Below is a small trained network, with its code and all its weights. Each question gives an input and a target symbol and asks what happens when units are switched off, that is, made to give their printed mean instead of their output.

import numpy as np


def w(rows, s, z=0):
    codes = np.array(rows[::2]) - 128.0
    scale = np.full(codes.shape[1], s)
    scale[-1] = z or s
    return codes * scale


def softmax(a):
    e = np.exp(a - a.max(-1, keepdims=True))
    return e / e.sum(-1, keepdims=True)


def log_softmax(a):
    a = a - a.max(-1, keepdims=True)
    return a - np.log(np.exp(a).sum(-1, keepdims=True))


def net(x, mask):
    ids = ['δεζθπστω'.index(c) for c in x.split()]
    T = len(ids)
    res = E[ids] + P[:T]
    u = 0
    for l in range(3):
        r = res
        for j in range(2):
            rows = slice(2 * j, 2 * j + 2)
            q, k, v = (r @ M[l][rows].T for M in (Q, K, V))
            z = softmax(np.where(np.tri(T) > 0, q @ k.T / 2**0.5, -1e9)) @ v
            o = O[l][rows]
            res = res + np.where(mask[u + j], z, o[:, -1]) @ o[:, :-1]
        u += 2
    return log_softmax(res[-1] @ U[:, :-1].T + U[:, -1])


Q, K, V, O = {}, {}, {}, {}
E = w([
[169,120,174],'δ',
[149,129,118],'ε',
[105,96,254],'ζ',
[176,183,49],'θ',
[89,44,128],'π',
[136,168,120],'σ',
[55,126,137],'τ',
[116,133,128],'ω',
],0.02)
P = w([
[130,193,83],'0',
[172,245,75],'1',
[163,90,70],'2',
[133,223,125],'3',
[166,56,73],'4',
[106,219,147],'5',
[175,32,79],'6',
[88,223,159],'7',
[180,10,79],'8',
[68,221,170],'9',
[180,2,78],'10',
[57,222,171],'11',
],0.009)
Q[0] = w([
[231,211,82],'L0H1',
[148,180,241],'L0H1',
[1,173,74],'L0H2',
[167,32,82],'L0H2',
],0.0079)
K[0] = w([
[129,242,190],'L0H1',
[240,122,54],'L0H1',
[133,1,111],'L0H2',
[133,99,169],'L0H2',
],0.0097)
V[0] = w([
[210,71,144],'L0H1',
[178,50,164],'L0H1',
[251,196,173],'L0H2',
[254,101,154],'L0H2',
],0.0091)
O[0] = w([
[255,188,183,30],'L0H1',
[231,47,120,30],'L0H1',
[243,70,179,33],'L0H2',
[205,189,55,2],'L0H2',
],0.0065,0.0029)
Q[1] = w([
[110,94,251],'L1H1',
[156,124,110],'L1H1',
[141,84,160],'L1H2',
[126,129,165],'L1H2',
],0.021)
K[1] = w([
[8,124,188],'L1H1',
[140,118,172],'L1H1',
[148,18,160],'L1H2',
[127,100,46],'L1H2',
],0.014)
V[1] = w([
[61,81,108],'L1H1',
[82,113,206],'L1H1',
[120,80,213],'L1H2',
[142,7,2],'L1H2',
],0.0089)
O[1] = w([
[116,157,119,255],'L1H1',
[194,168,72,188],'L1H1',
[114,119,187,98],'L1H2',
[79,254,9,68],'L1H2',
],0.0058,0.0066)
Q[2] = w([
[82,129,131],'L2H1',
[76,57,2],'L2H1',
[146,93,47],'L2H2',
[130,161,142],'L2H2',
],0.0076)
K[2] = w([
[239,124,63],'L2H1',
[28,133,76],'L2H1',
[223,44,1],'L2H2',
[113,201,126],'L2H2',
],0.005)
V[2] = w([
[76,184,172],'L2H1',
[109,1,78],'L2H1',
[182,105,140],'L2H2',
[99,166,158],'L2H2',
],0.0074)
O[2] = w([
[102,111,145,246],'L2H1',
[155,68,10,134],'L2H1',
[55,132,111,4],'L2H2',
[184,61,111,201],'L2H2',
],0.012,0.0039)
U = w([
[220,223,138,84],'δ',
[224,149,125,255],'ε',
[114,200,240,36],'ζ',
[172,176,8,146],'θ',
[59,30,80,124],'π',
[159,96,214,134],'σ',
[38,199,179,125],'τ',
[149,185,142,189],'ω',
],0.011,0.0071)

Each question gives the input, a string of symbols that net reads in full, and the target symbol t.
The units are the heads (2 rows each of Q, K, V and O). Each row of codes is followed by its name. A weight is (code - 128) times the scale printed after its matrix; where a second scale follows, it is the last column's (O and U).
mask holds one flag per head, layer by layer. A switched-off head (its flag False) gives its mean, the last column of its rows in O, instead of its output. The means were averaged over made-up inputs and are rounded, as every weight is.
A unit's drop is (log p(t) with every unit on - log p(t) with that unit switched off) / (log p(t) with every unit on - log p(t) with every unit switched off).
The circuit of an input: a set's keep is (log p(t) with only the set's units on - log p(t) with every unit switched off) / (log p(t) with every unit on - log p(t) with every unit switched off). Starting from all 6 units, units are removed one at a time, each time the one whose removal leaves the highest keep (on an exact tie, the one counted first), for as long as the keep stays at least 0.8.
units of the circuit, in order: the units of the circuit, biggest drop first
most important unit: the unit with the biggest drop
heads that matter: for each layer, one digit per head in row order, 1 if its drop is at least 0.15 and else 0, layers parted by /
drop of u: that unit's drop, to one decimal
input τ ω τ τ ε τ π τ τ τ σ δ, target δ: heads that matter -> 10 / 11 / 01
input τ τ ε, target π: most important unit -> L0H1
input δ δ ω θ σ τ θ π ω τ σ, target π: units of the circuit, in order -> L1H1, L0H1
input σ ω τ ζ ω, target σ: units of the circuit, in order -> L1H2, L0H2
input ω δ τ τ π ω τ ζ τ τ σ, target π: units of the circuit, in order -> L0H1, L0H2, L1H1
input θ ζ ζ ε ε ζ τ ε θ τ θ, target π: heads that matter -> 00 / 10 / 01
input δ τ τ δ ε ω π, target θ: units of the circuit, in order -> L1H2, L0H1
input τ ζ θ θ τ τ τ ζ σ, target σ: heads that matter -> 00 / 11 / 00
input τ θ ε τ ε, target π: heads that matter -> 10 / 00 / 00
input ω τ ω τ τ ζ θ, target σ: units of the circuit, in order -> L1H2, L1H1
input σ ε ε τ τ τ θ, target π: units of the circuit, in order -> L0H1, L1H1
input θ τ ε τ ω τ ω τ τ τ δ θ, target τ: heads that matter -> 10 / 10 / 00
input τ τ ε σ ε σ ω τ, target ε: units of the circuit, in order -> L0H1, L0H2, L2H2
input ε π ω, target θ: most important unit -> L1H2
input ε ω τ ε ζ ε ε, target σ: heads that matter -> 11 / 11 / 00
input τ τ τ ε ε ε ε ε θ ε ε τ, target ε: heads that matter -> 11 / 00 / 00
input σ δ τ ζ σ, target σ: drop of L1H1 -> 0.2
input π ε ω ε ω τ π, target θ: drop of L2H1 -> 0.0
input τ τ σ τ ω π τ τ ζ ω ε ω, target ε: drop of L0H2 -> 0.1
input ε ζ ζ σ ε θ ε, target σ: units of the circuit, in order -> L1H2
